Below is a small trained network, with its code and all its weights. Each question gives an input and a class and asks what happens when units are switched off, that is, made to give their printed mean instead of their output.

import numpy as np


def w(rows, s, z=0):
    codes = np.array(rows[::2]) - 128.0
    scale = np.full(codes.shape[1], s)
    scale[-1] = z or s
    return codes * scale


def norm(h):
    return h / np.sqrt((h * h).mean(-1, keepdims=True) + 1e-5)


def f(y):
    return np.maximum(y, 0)


def log_softmax(a):
    a = a - a.max(-1, keepdims=True)
    return a - np.log(np.exp(a).sum(-1, keepdims=True))


def net(x, mask):
    res = np.array(x, float).reshape(1, 7) / 4 @ E
    u = 0
    for l in range(3):
        y = f(norm(res) @ A[l][:, :-1].T + A[l][:, -1])
        res = res + np.where(mask[u : u + 6], y, B[l][:, -1]) @ B[l][:, :-1]
        u += 6
    return log_softmax(norm(res)[-1] @ U[:, :-1].T + U[:, -1])


A, B = {}, {}
E = w([
[54,60,28,89,155,183],'x0',
[128,25,160,66,72,184],'x1',
[168,172,33,123,145,31],'x2',
[10,191,127,189,3,124],'x3',
[245,144,69,66,103,138],'x4',
[164,12,75,191,115,165],'x5',
[118,29,215,72,99,78],'x6',
],0.0062)
A[0] = w([
[186,13,43,110,198,69,54],'0.n0',
[20,116,133,115,166,167,3],'0.n1',
[111,180,183,152,51,105,156],'0.n2',
[55,166,12,193,148,136,124],'0.n3',
[200,167,118,151,149,98,99],'0.n4',
[195,48,254,93,129,107,217],'0.n5',
],0.0067,0.0035)
B[0] = w([
[98,42,3,115,184,158,201],'0.n0',
[146,185,159,130,160,152,171],'0.n1',
[212,61,108,80,106,126,225],'0.n2',
[131,158,205,127,156,204,227],'0.n3',
[235,140,80,161,171,122,164],'0.n4',
[66,52,135,151,146,122,254],'0.n5',
],0.0072,0.0053)
A[1] = w([
[81,126,135,140,123,2,35],'1.n0',
[117,111,178,94,120,106,24],'1.n1',
[166,104,113,178,54,134,4],'1.n2',
[158,92,84,130,165,94,121],'1.n3',
[93,180,100,48,72,122,11],'1.n4',
[37,82,161,127,98,104,131],'1.n5',
],0.0093,0.0033)
B[1] = w([
[23,182,215,127,126,65,161],'1.n0',
[140,151,173,123,221,101,157],'1.n1',
[242,72,140,138,3,116,159],'1.n2',
[51,143,85,94,93,84,195],'1.n3',
[56,193,129,47,69,178,163],'1.n4',
[209,186,167,150,140,71,253],'1.n5',
],0.0079,0.005)
A[2] = w([
[134,76,125,179,22,134,73],'2.n0',
[50,173,114,187,117,207,44],'2.n1',
[89,204,109,2,53,162,5],'2.n2',
[59,83,173,180,134,202,200],'2.n3',
[187,199,111,118,153,52,63],'2.n4',
[212,227,92,79,119,139,125],'2.n5',
],0.009,0.0029)
B[2] = w([
[205,193,132,95,87,74,195],'2.n0',
[134,164,150,113,82,255,205],'2.n1',
[16,62,143,144,58,108,203],'2.n2',
[204,125,115,93,186,169,254],'2.n3',
[104,194,103,238,210,127,181],'2.n4',
[68,168,61,142,88,78,206],'2.n5',
],0.01,0.0053)
U = w([
[223,124,134,120,16,89,65],'0',
[139,177,147,122,135,246,74],'1',
[130,31,22,84,180,118,254],'2',
[7,135,130,105,20,131,41],'3',
[71,145,207,145,146,51,229],'4',
[128,211,46,175,166,80,140],'5',
[175,57,227,81,178,141,31],'6',
],0.017,0.002)

Each question gives the input, the list of numbers given to net, and the class t.
The units are the neurons (one row each of A and B). Each row of codes is followed by its name. A weight is (code - 128) times the scale printed after its matrix; where a second scale follows, it is the last column's (A, B and U).
mask holds one flag per neuron, layer by layer. A switched-off neuron (its flag False) gives its mean, the last column of its row in B, instead of its output. The means were averaged over made-up inputs and are rounded, as every weight is.
A unit's drop is (log p(t) with every unit on - log p(t) with that unit switched off) / (log p(t) with every unit on - log p(t) with every unit switched off).
The circuit of an input: a set's keep is (log p(t) with only the set's units on - log p(t) with every unit switched off) / (log p(t) with every unit on - log p(t) with every unit switched off). Starting from the 12 units with the biggest drops (on a tie, the unit counted first), units are removed one at a time, each time the one whose removal leaves the highest keep (on an exact tie, the one counted first), for as long as the keep stays at least 0.8.
circuit, biggest first: the units of the circuit, biggest drop first
k most important neurons: the k neurons with the biggest drops, biggest first
k most important neurons of layer l: the k neurons of layer l with the biggest drops, biggest first
drop when u is switched off: that unit's drop, to one decimal
input [-2,7,-6,-1,2,5,-6], class 0: circuit, biggest first => 2.n0, 0.n3
input [-3,-2,6,8,-1,3,0], class 0: circuit, biggest first => 1.n2, 0.n2
input [6,6,-7,1,8,-4,-2], class 3: circuit, biggest first => 2.n2
input [1,0,-1,-4,2,-5,1], class 2: circuit, biggest first => 1.n5, 0.n3
input [-7,-3,4,-3,7,5,7], class 2: 2 most important neurons of layer 0 => 0.n0, 0.n5
input [-7,2,2,7,8,-8,7], class 3: 2 most important neurons => 1.n4, 2.n2
input [8,-5,-2,0,-2,-3,5], class 1: 2 most important neurons of layer 0 => 0.n1, 0.n2
input [-7,-1,0,-3,5,-3,4], class 5: 3 most important neurons => 0.n4, 2.n4, 2.n2
input [-7,-2,-7,2,7,4,-7], class 0: 2 most important neurons of layer 1 => 1.n2, 1.n5
input [-6,-8,-5,-7,2,4,0], class 5: 2 most important neurons => 2.n4, 0.n4
input [-3,-3,-6,-5,0,3,-8], class 5: 3 most important neurons => 0.n4, 0.n5, 2.n5
input [-8,0,6,-5,1,4,2], class 2: 2 most important neurons => 0.n0, 0.n5
input [-4,-2,7,1,-1,7,6], class 2: 2 most important neurons of layer 0 => 0.n0, 0.n4
input [-6,-1,4,-8,8,-4,4], class 5: circuit, biggest first => 2.n4
input [-4,1,-1,0,4,-2,-2], class 5: drop when 2.n4 is switched off => 0.2
input [-4,0,-4,-2,8,-8,-7], class 5: drop when 0.n4 is switched off => 0.1
input [5,-1,1,4,-8,2,-2], class 1: drop when 1.n1 is switched off => 0.0
